Below are the code and all the weights of a small trained network. Each question names an input and a class and asks about switching units off, where a switched-off unit gives its printed mean instead of its output.

import numpy as np


def w(rows, s, z=0):
    codes = np.array(rows[::2]) - 128.0
    scale = np.full(codes.shape[1], s)
    scale[-1] = z or s
    return codes * scale


def f(y):
    return np.maximum(y, 0)


def log_softmax(a):
    a = a - a.max(-1, keepdims=True)
    return a - np.log(np.exp(a).sum(-1, keepdims=True))


def net(x, mask):
    res = np.array(x, float).reshape(1, 6) / 4 @ E
    y = f(res @ A[0][:, :-1].T + A[0][:, -1])
    res = res + np.where(mask, y, B[0][:, -1]) @ B[0][:, :-1]
    return log_softmax(res[-1] @ U[:, :-1].T + U[:, -1])


A, B = {}, {}
E = w([
[59,148,140,110,155,66,111,110,96],'x0',
[66,92,130,211,93,149,136,144,151],'x1',
[151,149,122,138,166,52,102,79,130],'x2',
[65,123,182,46,79,162,82,150,99],'x3',
[128,168,84,70,242,121,210,226,157],'x4',
[121,130,130,80,181,174,150,42,255],'x5',
],0.01)
A[0] = w([
[112,130,131,180,90,139,132,48,107,169],'N0',
[130,128,146,150,116,142,122,127,120,30],'N1',
[193,136,129,92,163,49,93,156,34,76],'N2',
[227,133,109,141,166,168,184,160,192,41],'N3',
[69,122,125,222,146,69,108,120,152,47],'N4',
[137,136,128,148,89,135,111,133,103,57],'N5',
[165,114,146,142,46,131,83,128,52,84],'N6',
[77,130,145,16,128,154,133,85,124,28],'N7',
[125,129,116,188,83,139,119,97,91,15],'N8',
[131,123,124,161,134,105,112,91,170,135],'N9',
[179,133,113,127,146,133,168,140,137,93],'N10',
[145,123,131,115,149,108,123,133,86,71],'N11',
[109,144,128,93,127,135,117,118,129,24],'N12',
[192,118,135,141,111,121,79,5,181,3],'N13',
[138,134,114,92,178,127,170,119,110,135],'N14',
[117,120,146,83,78,171,105,216,133,58],'N15',
[110,133,96,147,185,96,186,98,75,72],'N16',
],0.016,0.0055)
B[0] = w([
[144,85,163,163,113,109,154,87,123,220],'N0',
[132,86,157,125,115,100,112,152,112,141],'N1',
[139,221,86,88,94,82,136,140,72,249],'N2',
[171,93,54,180,189,154,76,120,128,234],'N3',
[3,153,118,192,153,144,131,126,116,198],'N4',
[152,99,148,136,127,129,161,128,94,165],'N5',
[132,101,55,143,85,163,121,88,53,239],'N6',
[84,95,110,30,178,160,102,74,93,201],'N7',
[148,47,141,121,128,124,115,107,79,189],'N8',
[100,169,140,154,114,126,122,125,176,185],'N9',
[141,96,77,142,146,124,137,134,139,182],'N10',
[136,157,132,124,145,126,154,133,94,162],'N11',
[117,138,129,124,134,149,69,126,85,144],'N12',
[178,188,164,121,78,123,119,84,240,234],'N13',
[169,74,161,108,176,88,116,154,135,199],'N14',
[126,171,158,146,92,204,158,218,176,200],'N15',
[125,150,182,154,126,72,152,171,158,194],'N16',
],0.022,0.016)
U = w([
[33,147,175,173,146,85,123,103,124,185],'0',
[146,219,130,73,163,21,127,153,93,4],'1',
[174,120,95,129,204,105,76,139,162,141],'2',
[88,131,175,1,153,159,68,81,126,203],'3',
[143,165,199,121,87,90,77,4,189,114],'4',
[131,74,178,147,36,145,119,40,80,85],'5',
[110,137,183,91,97,203,139,194,121,115],'6',
[148,189,109,98,58,94,136,109,28,193],'7',
],0.0078,0.0035)

Each question gives the input, the list of numbers given to net, and the class t.
The units are the neurons (one row each of A and B). Each row of codes is followed by its name. A weight is (code - 128) times the scale printed after its matrix; where a second scale follows, it is the last column's (A, B and U).
mask holds one flag per neuron, in row order. A switched-off neuron (its flag False) gives its mean, the last column of its row in B, instead of its output. The means were averaged over made-up inputs and are rounded, as every weight is.
A unit's drop is (log p(t) with every unit on - log p(t) with that unit switched off) / (log p(t) with every unit on - log p(t) with every unit switched off).
The circuit of an input: a set's keep is (log p(t) with only the set's units on - log p(t) with every unit switched off) / (log p(t) with every unit on - log p(t) with every unit switched off). Starting from the 12 units with the biggest drops (on a tie, the unit counted first), units are removed one at a time, each time the one whose removal leaves the highest keep (on an exact tie, the one counted first), for as long as the keep stays at least 0.8.
circuit, biggest first: the units of the circuit, biggest drop first
top k neurons: the k neurons with the biggest drops, biggest first
drop of u: that unit's drop, to one decimal
input [6,7,8,3,5,-8], class 1: top 2 neurons => [N2 N16]
input [-2,2,7,4,-2,-1], class 5: circuit, biggest first => [N2 N6]
input [5,7,-5,-1,5,-5], class 6: top 2 neurons => [N15 N0]
input [8,5,4,4,6,8], class 3: top neuron => [N7]
input [-2,-4,4,-7,3,-3], class 1: top 2 neurons => [N2 N16]
input [-4,0,-4,5,-3,4], class 3: top 2 neurons => [N7 N16]
input [4,-3,-2,-1,-2,2], class 4: top 2 neurons => [N6 N2]
input [-2,-1,-5,-1,0,-3], class 6: top 2 neurons => [N2 N15]
input [-8,8,-8,0,-1,-1], class 6: top 2 neurons => [N15 N13]
input [-2,-2,-8,1,2,3], class 2: top 2 neurons => [N3 N4]
input [2,-3,-1,-6,-1,4], class 4: top 2 neurons => [N13 N9]
input [-6,-5,-8,5,-5,4], class 3: top 2 neurons => [N7 N16]
input [-7,6,7,-5,0,-7], class 5: top 2 neurons => [N8 N6]
input [4,5,5,-4,-2,-1], class 0: drop of N4 => 1.3
input [2,-7,3,1,4,2], class 1: drop of N2 => 0.3
input [7,-7,4,-2,-1,-4], class 1: circuit, biggest first => [N16]
input [-4,7,1,-8,-8,3], class 4: drop of N13 => 7.2
